Each row has a hidden value; after the row comes its group, the name of the range that the value falls in. Each part has its own.
[  71 -228  -54 -556 -122 -502 -228  105  513 -547  418 -289  633 -181
  255 -388 -634  408  259 -250  -99  -58 -446  126   42 -111 -281   96
  229   92 -386 -144  151 -172 -260 -438  240] : z786
[  40   25  -37 -223 -182 -316 -210  382   63 -135  104 -149  155   60
  127 -170 -484   69  230 -397 -149   75   56 -154  -76   52 -101   58
   50  -59   19  -75  267  112 -130 -178  232] : Z674
[-197   72   51  201  -25  104   49  -53 -248  469 -248  -34 -227  183
 -149  111   98  -28  -63   77  -30  169  351 -106   23  134   56   33
 -200  -86  180   55   37  172  279   81  151] : z897
[-103 -163   53 -364 -142 -327   -1 -279  125  -27  -80 -287  185  168
 -146 -262 -401  273  102  -54  -77  186  -55    1   19  -41 -233 -137
  -36  -40 -169 -172  135  140   -1 -375  285] : z689
[-214 -161    1   17    0  -33   27 -253   85  109   65 -169  166  -98
   32  -49  -20  259    3  100   22   43  -21  105  147   64 -151  126
  -92   49 -194   60   43  -82  222  -36  153] : z897
[-306  -28   78   31   83 -108  -15  -95  -85  -76   92 -110  119  -42
  -58  -35 -174  150  -81   76  -59   -9  -26  -12   67   57  -73  176
 -168   13 -145  150   41  -38  156  -47   90] : z558
[ 169 -208 -100 -395  -81 -258 -188   -8  396 -342  153 -230  400  -54
  206 -225 -310  270  250 -142  -94  -92 -286  164   71 -112 -154   -9
  193   58 -211 -138   78 -105 -117 -255  156] : z689
[-263  133   85  677  137  327   34   51 -465  578 -277  101 -417  178
 -184  363  284 -160  -89   84  -95   89  561 -292   37  274  249   63
 -346  -78  314  324  117  152  428  293   28] : Z372
[ 352  -68 -123 -335  -96 -231 -322  472  500 -259  292  -87  427  -95
  368 -159 -327  173  317 -256 -136 -122 -233   79   -9  -90   24   73
  339   70  -38 -138   43 -160 -271 -250  159] : z786
[  73 -233 -146 -126   50  -21 -209  -60  464 -344  343 -162  479 -358
  396  -25   15  246  138   70  -32 -337 -411  291  158  -78  -85   87
  217  129 -258   28  -60 -392   -3    8   32] : z558
[-219   52   90  227   13   25  -81  -70  -38  216  -18  -80   -9  -13
  -66  192  -22  -35  -52  121 -158  -73  113 -168  -51   95   74 -281
  -85  -74  119   77   68  -27   68  -19  165] : z663
[-112  -62   25   32   -8  -80 -160    1  214    6  182 -131  241 -144
   94   60 -138   96   23   74 -122 -130 -127  -57  -20   28   14 -163
   79   -8  -14   12   22 -166  -41 -120  166] : Z372
[-132    2   78  167    0    3 -117   12  153  248   99  -69  125  -78
   11  151  -50   50  -17  139 -133  -56   20 -134  -45   74   99 -239
   34  -30   98   25    7 -115   -2 -118  198] : z663
[ 11  42 -23  56 148  96 -44  87 -73   3 -77  34 -20  87  39  48 110  45
  15  77 -52 -66  80 125 124  -7 112 276 -89  50  12 145 -81  -6 200  99
 -36] : Z674
[-272   -3   93  228   36  -28  -76  -81  -33  110   69 -106   64  -64
  -50  134 -105   45  -38   74 -142  -64   66 -167  -12  117   11 -162
 -116  -36   10  132  121  -59   93  -36  158] : z663
[ -95 -262    7 -441 -124 -297   -2 -367  370  -70  107 -308  402  -49
   11 -292 -298  409   70   97   16  102 -278  207   99  -94 -284  -39
   90   41 -314 -201  -14  -70   -4 -376  280] : z786
[ 153  149  -90  427  135  266 -298  429  -30    1   17  113  -84  -59
  253  383  227 -261  130  -71 -232 -366  151 -133  -23   89  339 -100
   51  -22  315  225   59 -136   40  310  -79] : z663
[-416   76  194  314  -28    7   57 -197 -238  524 -160  -93 -170  132
 -301  174  -70  -12 -153  167 -118  175  326 -304  -70  185   39 -274
 -253 -127  166   81  115  142  193  -86  262] : z663
[ -29   64   42  151  211  129   33  -55 -298   52 -308   45 -225  309
 -182   79  121   -8    3   79 -107   10  258   20  128   19  149  194
 -257   18   62  210   -4  168  304   94  -70] : z689
[-84 -16   8  17  26 -46 -65  92  43  59  79 -54 113 -23  67 -20 -88 137
  40  -9 -49  15  40  19  70  53  -5 187 -45  35 -51  80  33 -39 110 -39
 114] : z897
[  56  -92   10 -448 -110 -430 -175  139  238 -344  146 -216  338   77
   45 -303 -584  236  205 -247 -150   49 -185  -22  -28  -80 -159   11
   99    4 -171 -133  159   49 -196 -396  225] : z689
[-127  207   88  125  -83 -112 -134  418 -249  249  -84    2 -163  204
  -97   59 -283 -136   26 -208 -175  146  338 -350 -148  150  125    7
 -118 -138  288   48  173  220    9  -55  193] : z558
[  23  -72  -53  -58   28  -82 -120  137  136 -129  141  -79  208  -66
  173  -71 -126  178  140 -102  -60  -54  -49   82  107   19  -40  233
   15   74 -126   79   74  -88   69  -35   81] : Z674
[ -90  -24  -29  298   73  107 -135  113  -30   72   69  -31   28  -84
  121  167   56   12   62  -27 -103 -122  101  -89   60  128   91   72
  -65    7   59  193  107  -97  167  142   41] : Z372
[ -86  -63   37  -12  119   32   67 -301 -143   39 -266  -89  -82  238
 -181  -17   52  116    2  135  -64   42  115   96  142  -21   -6   57
 -201   15  -66   87   -6  123  268  -27   29] : z689
[ -54  -57   20 -188 -105 -208 -212   42  332  -63  212 -185  333 -135
  113  -30 -284   97   41   44 -141 -125 -240  -45  -92  -43  -23 -278
  197  -49    2 -142   -9 -153 -193 -253  239] : Z372
[  25   13   -2  -79  -58 -128 -219  268  233    7  183  -77  229  -76
  147    3 -216   52   76  -41 -131  -80  -93  -71  -68    5   71  -61
  155  -21   76  -56   -1 -110 -129 -153  175] : z558
[ -79  167   38  247   -9  106  -29  247 -277  433 -217   56 -263  222
  -88  140   51 -110    5  -56  -85  151  423 -184  -22  150  164  111
 -169  -84  278   97   71  198  209  103  116] : z897
[-198  -81   19 -234  -68 -237  -18 -147   -3 -127   16 -218  157   31
  -31 -185 -296  195   30  -56  -42   70  -54   50   55    1 -213   97
  -99  -20 -186  -25  107   61   85 -139  178] : Z674
[ 318   86 -145  149  116  193 -225  482   55  -18  -15  123  -16   40
  288  151  187  -80  207 -132 -115 -193  129   76   87   12  263  261
   85   60  183  142  -23  -70   85  213  -83] : Z674
[-122   63   32   31  -53  -56  -68  120  -88  194  -57  -64  -31   89
  -30   19 -122    8   10  -44  -82   80  166 -106  -25   81   24   35
  -77  -67  107   14   67   91   90  -33  165] : z897
[  25   83  -13  175   16  209 -135   30   32  323 -160    1  -91   54
   31  269  246 -163  -43  217 -117 -151  101  -30  -48    7  242 -272
   69  -93  314  -27 -148  -47   72  103   73] : Z372
[   9 -155   47  -13   63  -21   25 -183  179  203  -41  -86  135  108
  -69  -64  -28  293   88  123  -40  123   43   70  141    7    3   49
  -37   92 -112   23   -2  -12  153 -227  155] : z689
[-296  -50   79  433  -30  113   28 -123 -149  556  -94  -81 -129   32
 -123  179   55   69  -20   54  -49  174  350 -249   33  250   28  -76
 -203  -60  124  140  178   61  298   36  219] : Z372

New part:
[ -48  217   40  -21   50 -195  -88 -414  103  -61 -115   37 -185  226
    8  334  587 -323   28 -356  244  268 -275  215 -179  -46  150  513
 -249  -64 -317 -338  -12   63  230  -58  411] : J
[   7  459  124   63 -217  111  -96 -276   74  -39 -128  169 -218  229
 -295 -246  138 -142  140  -72   70  287  422  387 -135  -42 -119 -134
 -331    1 -411 -126 -275 -113 -141 -149  -31] : U
[  -1  172  300  120 -110 -144  155 -255   36  -62  -82 -142 -248   50
   -1  408  674 -252   85 -463  200  101 -548   32 -135  114  299  264
 -234 -105 -338 -353 -134  102  154   91  408] : U
[-226  128  508  298 -126  -52  489   93   60   -7  -65 -152 -252   16
  -13  -11  560  348  259 -274 -224 -218 -267  -30 -208  232  383  205
 -472  120 -217 -208  167   31  190  139  222] : L
[-166 -209  269  242 -219  252  238  147  -86  -59   98 -168  -17 -229
  -23  -63  238  561   -3 -181 -289 -421   37 -189   56   74  168 -400
 -232  127  -52  121   86 -115  -90  309   44] : J
[ 168 -420   93 -225   25  224  325 -103 -305 -101  -89  -92  -19  215
   37   21  -53  138 -221  427  331  418  175 -237  202 -119 -199    2
 -266   67  -13  -92 -273   92  -47    8  -19] : G
[-137 -241  309  204 -169  338  208  136  -87   -8   67 -174   38 -293
  -25  -41  215  522    8 -133 -288 -390   43 -197  -30   54  243 -361
 -160   71  -69  146  167 -101 -112  277   76] : J
[  33  134  -48  -93  -88  134 -199  120   11  451 -137  130  304 -150
  -81 -217 -446  244 -196  275 -116   -6  703   86  -20 -174 -142 -206
   36  134   90  228   47 -169  -20  146 -255] : M
[ -48  477 -178   -2  -56 -395 -458 -151  254  449 -135  129  187  -93
   37  319  107 -243 -166 -382   43  -57   51  270 -126 -119   58  284
   96   30  -51  -73   74 -104  307  204  151] : P
[  90  160  281  -58   20  -93  297  -29  -17  170 -267  -59 -143  142
   34  213  367 -144   40   37  237  386 -216   17 -162  104  195  444
 -243  -52 -168 -342 -101  173  165  -24  184] : G
[-113  -22  246   51   71 -456  350   55   35  269 -124 -234  -19  -27
  311  556  541   66 -127 -317  112 -112 -658 -235  -43   91  385  684
 -177   51   78 -307  165  182  534  336  392] : G
[ -17  -27 -268 -222  152 -375  -62 -157    4  163 -164   71   94  290
  207  315  118  -66 -312   71  336  295   31   28  137 -186 -185  554
 -151  119  117 -220  -53   67  345   95  131] : G
[ 107 -649   63  -91   17  224  325  211 -294  -25  -11 -261  126 -172
  211  316  177  392 -287  179  122    7 -229 -481  252   50   46 -129
  -68   72  182  -12  -53  108  -36  293   81] : G
[-250  466 -216   36   42 -495 -283 -189  296  249 -131  231   45  247
   35   55  169    0  -26 -254  -42  -25  235  385 -139 -121  -72  532
 -256  236  -62 -148  207 -124  425   49  121] : L
[ -51  317  213  -21  -29 -338   17 -483   90  129 -101   -6 -126  243
   -9  253  264 -349  -36 -297  270  173 -144  162 -157 -177  118  519
 -240  -27 -286 -276  -78   27  385   46  320] : P
[ 203 -420   20 -239   91  562  -49 -380 -237 -291  -60    6  -23  106
 -104   80  165 -107  -85  243  311  508  178  -27  -55 -158  -66 -100
 -128 -119 -288  -61 -118   36 -285 -196  180] : J
[-243  660  250  371 -444 -229   61  140  199  289  -29   64 -105  -29
 -206 -356  -24  341  116 -314 -355 -419  419  260  -16   69  -21 -325
 -344  235 -138   56 -126 -247   94  277 -209] : P
[ -86 -523   14   84  -84  225  -52   90 -127   56  152 -222  289 -449
  154  316  135  460 -290 -224 -170 -508 -122 -365  146  -79  171 -365
  118   71  135  233  213 -111  -22  469  161] : U
[  11  313   82   43 -191  101 -149  185   81  469 -147   97  214 -223
 -134 -215 -292  223  -67   99 -201  -98  570  139 -100  -45  -16 -268
    6  109   -1  178   26 -169  -40  169 -229] : M
[ 113 -346  123 -148   25  431  155 -356 -234 -354  -33  -18 -158  245
 -117  -45  197   11  -23  218  267  439  177  -31    6 -118 -107  -68
 -330  -21 -299 -115 -190   32 -196 -175  139] : J
[ 179   36 -187 -208   -7  324 -247  168  -41  320 -249  188  270  -94
  -94 -150 -300  117 -175  449   46  337  679  138  -33  -85 -207 -225
   83   36   47  126  -55  -81 -248  -35 -263] : G
[-184  288  455  332 -245 -152  199  204  147  382  -44 -186   26 -363
   22  165  323  269   84 -469 -318 -527 -263  -69 -197  166  475   -9
  -92   45  -82  -15  209  -61  226  411  164] : P
[ 127 -694  -35  -28 -105  232  146   14 -315 -227  134 -283   90 -202
  155  420  245  270 -330  -73  183  -94 -332 -471  370    8  -47 -404
  -41   60   73   17 -221   33 -125  345  152] : P
[ -54 -622  116   29    7  321  181  -29 -209 -208  115 -235   62 -194
  130  262  353  403 -161 -101  -30 -205 -226 -359  109  -23  171 -165
 -123   47   -3   51  143    6  -50  257  253] : J
[  77  221   96 -108  -71  278 -251 -366   20  120 -128  161   49   62
 -236 -152 -127 -194  -10   92  112  287  538  285 -213 -238  -54  -90
  -66  -74 -328   33  -72 -124 -127 -129   11] : U
[  -5  213  242  -10   31    1   49 -388   62  -62 -154   12 -225  197
  -75  200  535 -297  136 -231  206  335 -194  202 -287  -14  232  429
 -280 -115 -404 -323   -7   79  120 -134  371] : J
[ -55   95   97  191 -305  220 -110  232   23  248    6  -19  180 -369
 -121 -134 -112  403  -72 -108 -306 -378  369   -5   25   31   30 -604
    7  114  -10  243    6 -215 -180  312 -173] : P
[ -41 -200  159  222 -306  250  106  311 -103   98   85 -182  132 -411
  -22   10   47  539 -114 -140 -273 -463   73 -248  161  111   79 -659
  -40  129   57  206  -36 -146 -179  417  -95] : P
[ -25  144  194  120 -195  131   17  337   41  463 -108  -37  224 -371
  -43  -93 -145  382  -62   18 -294 -284  307  -50  -82   59  156 -288
   25  106   73  185  126 -122  -18  299 -152] : M
[  63  300   94  -10 -192  141 -162 -178   25  177 -113  122   28   27
 -221 -182 -165  -63  -25   44   42  156  503  231  -87 -132 -118 -226
 -117   23 -234   37 -183 -143  -98   -3 -106] : P
[ 210 -352  153 -317  136  307  269 -189 -267    4 -196  -32   26  224
    5   19  -89  -25 -164  532  385  589  249 -142   -1 -177  -98  194
 -188  -36  -92 -122 -156  129  -50 -126   32] : G
[ -98 -180  -28   26  -38 -319   41 -343  -55 -143   93 -157  -73  129
  173  490  447  -44 -239 -427  250  -96 -434 -148  197 -128   18  253
 -214   70  -69 -206 -114   23  321  281  374] : U
[ 214 -341  300  -68  -36  354  312  116 -225   55 -130 -213   20 -200
   33  240  233  103  -69  154  147  210 -219 -298  -26  127  218 -104
  -54  -82  -80  -94  -93  134 -136  108  121] : M

[ -78   -2  -27 -173  139  378  -81  -22  140 -229   -1    4  204 -114
  471  145  272   34  128  -90   47  414    1   92  -63  -96  153  -64
  -71   -1 -110 -141 -143  -96 -284 -250  116] : <29>
[ 165   43   71 -548  197  611  -21 -189 -248  -72  270  156   79   21
  -29   37  172 -170  -94   16 -225  651    5  -18 -178 -216   10  230
  103   24   80 -356 -309  -16 -136 -325  272] : <29>
[ -76  -75  128  -88   65  122    1   74  150 -124  211 -121  -44  -22
  247   92   82   36   39  -86    7  286   16   77 -115  -48   74  -94
 -142  207  -30    1   37  -83 -254   14  -35] : <31>
[ -38 -249  174  -71   40   -4  -40   38  273 -109   61 -272 -336  146
   31   72   48   -9  -57  -16  201  344  118  179  -79  -38  -70   -3
 -310  257 -103   63  262 -138 -105  120 -157] : <30>
[-262   37  -33  118   54  205  -20   54  418 -375 -269  -18  270    4
  608  258  237   18  288 -138  224   24   24   34  139   83   22 -146
 -172    7  -60  207  -55  -61 -252  -44 -205] : <31>
[ 111  -29  204 -111   10  -22   54  153 -118  119  427 -114 -127  -23
 -100 -193 -108  -21 -226  106 -225  176  -60  -45 -296  -60   -8   71
  -26  287  166  -64   25  -54  -56   79   48] : <23>
[  31  155 -142 -245  134  550 -116  -37   72 -201 -252  117  396   82
  448  125  260 -342  -89   92  113  419  239   87 -182   35 -150  344
   22 -164  140 -100 -258 -157  -31 -142 -110] : <29>
[  40 -152   37 -281  267  231  -14  -88 -152 -140  369 -131  -23 -148
  139  -51   47  189  -41  -73   16  488 -124  134    2 -203   89  -48
  -96  188 -181 -290 -100  -82 -272 -233  172] : <29>
[ -84  -23  105   35  -40   98    3   61  295 -164 -260  -89  -34  213
   73   93   94 -179  -14   91  154   -5  134  -13   -5  100 -233  145
 -199   74  131  230   99  -55   61  132 -287] : <18>
[ -79  -12  146  179  -63 -131   80  152  167  -67  -46  -94  -20   23
   17 -109  -23   85   28  102  -27 -265 -161 -157   34   49  -69  -55
 -136  168  118  219   70   28   26   51  -94] : <30>
[-118  -59  112  126  -34  -13   -4  112  233 -101 -259 -135  -13  -10
  102   23  125   81   31  122  126 -123   -4  -36   18   13  -70  -21
 -245   49   38  162  157  -38   54   12  -99] : <18>
[-261  -91   78  392  -16 -276   98  148  293 -249 -199 -201   49 -139
  195  -78   15  405  256    8  154 -523 -333 -151  350   49   14 -331
 -265  152 -106  294  128   68  -81  -38 -103] : <18>
[   1  -46  100 -123  156  146    0   -4 -127  -21  216  -32   56 -241
  116  -75   82  272   22   30 -108  195 -223  -26  -40 -213  179 -119
  -82  108  -58 -185  -77   -9 -150 -270  287] : <31>
[-223 -138  126  188   46  -37   39  -25  286 -233 -348 -119  -56  -47
   65   95  142  322  254   26  223 -251 -194  -81  344  -64  -16 -211
 -334   54 -121  217  156   58    4 -127  -37] : <18>
[ 272  -30  359 -364   62   69  210  -41 -459  194  690   -1 -347  173
 -741 -296 -308 -120 -348  159 -452  165 -169 -236 -177 -151 -234  269
   87  402  346 -122 -101  114   92   82   86] : <23>
[ -49  -73  218   -5   30   29   93  -45   20  -65  -98  -38 -139   40
 -278  -32   17  152   46  126  -19 -163 -179 -175  177 -106 -118   -4
 -193  113   83  113   68   99  115  -82   30] : <18>
[-404 -100   25  358   35 -106   67  100  592 -496 -175 -175  111  -21
  624  241  127  282  476 -284  315 -234 -171   10  390  126   84 -457
 -297  194 -229  388   88   -2 -395   43 -296] : <23>
[  30  -49  191   22  -76 -109   54  210  105   24  238 -185 -158  101
  -40 -147  -92 -106 -174   93 -103   35   16  -39 -235   67 -104   68
  -96  289  164  114  116  -68  -37  209 -156] : <30>
[ -11  -15  -84 -147  106  240  -90  138   91 -176  285 -129  228 -210
  607  -55  188   35    1  -99  -50  481  -25  136 -257  -34  230 -102
   19  113 -153 -248 -158 -175 -410 -200  143] : <29>
[ -49  -26  217    0 -104   79  -20  120  226   22 -185  -71 -119   83
  -26   73  148  -89  -47  158   -8   34  116  -48 -188  -11  -63   78
 -202   66  160  140  183  -45   88   67  -55] : <18>
[-198 -180 -162  316  229 -300   57  169  113 -366  255 -380  223 -339
  620 -247 -110  531  150 -166  273 -169 -392  114  325   47  112 -401
 -186  283 -371    9  -32  -99 -411  -91 -110] : <31>
[-154 -169  -27 -101  282  186   39 -124   50 -394  261 -117  101 -248
  388   37  129  442  319 -268   90  260 -360   48  342 -183  235 -378
 -126  175 -387 -182 -172   15 -483 -388  209] : <29>
[ -35   26  325  -93 -216  137   -5  210  296   71  -10  -71 -218  213
  -58  172  153 -334 -116  114 -149  192  311  -37 -432   58  -80  144
 -149  156  304  178  221  -76   10  269 -163] : <18>
[ -88  -23   94  134  -21   -2  -11   80  257  -90 -243  -49   15   45
  148   15   98   44   61  102  105 -100  -55  -57   14   12  -45  -12
 -194   58   65  201   87  -30   53  -18  -79] : <30>
[  -9  133  246  -46 -234  181  -22  216  278   84 -207   25  -45  230
  -11  123  172 -419 -148  218 -145   52  310 -107 -430  108 -155  265
  -86   31  410  222  132  -68  149  233 -185] : <18>
[ -28  122    8 -196  143  413   52 -109 -105 -203   72  193  310 -152
  188    3  186  124  198  -31 -210  111 -288 -204  119 -150  129  -69
   93  -23   20 -152 -364  103 -190 -422  290] : <29>
[ -21 -108  203   20 -116  -77  -33  251  268   29  107 -259 -221   78
   92  -17   45 -124 -159   83    8  189  179   88 -343   60  -32   38
 -204  237   87   99  261 -154  -73  235 -161] : <18>
[ 240  194   82 -641  101  804  -97 -149 -215   65   40  286  155  174
  -48  132  265 -533 -268  182 -262  755  307  -12 -473 -156 -122  542
  153 -129  349 -312 -311  -87   72 -201  168] : <29>
[-152 -145   64  202  -22 -135  -37  166  420 -183 -132 -252  -80   46
  333   35   73   72   67  -13  244    8   21  103   -3   88  -20 -123
 -286  182  -94  218  216 -130 -126  118 -223] : <30>
[  -6    9  186 -126   42  203   23  -22   35  -16   17   57  -44   42
  -43   67   92   -7   12   68  -89  143  -44  -87  -73 -116  -10   47
 -102   91  135   35  -16   17    1  -79   71] : <23>
[  17   34  269   -6 -114  -10   70  157   85   91  144  -19 -134   80
 -134  -62  -17  -78  -80  125 -229  -35  -42 -166 -230   -9  -28   39
  -68  208  256  141   71   22   32  104   -8] : <30>
[  23  -15  -13 -344  186  492  -68 -124   -6 -194  123   65  152  -90
  304   90  258    8   84  -78  -56  558  -52   55  -71 -177  153    0
    5    7 -114 -275 -233  -63 -271 -362  244] : <29>
[ 169  391 -290 -294   50  686 -142   83  -23 -147 -314  220  698  193
  556  -22  231 -758 -336  254  -13  396  420   27 -452  227 -350  708
  259 -283  423 -115 -468 -227  111  -33 -267] : <29>
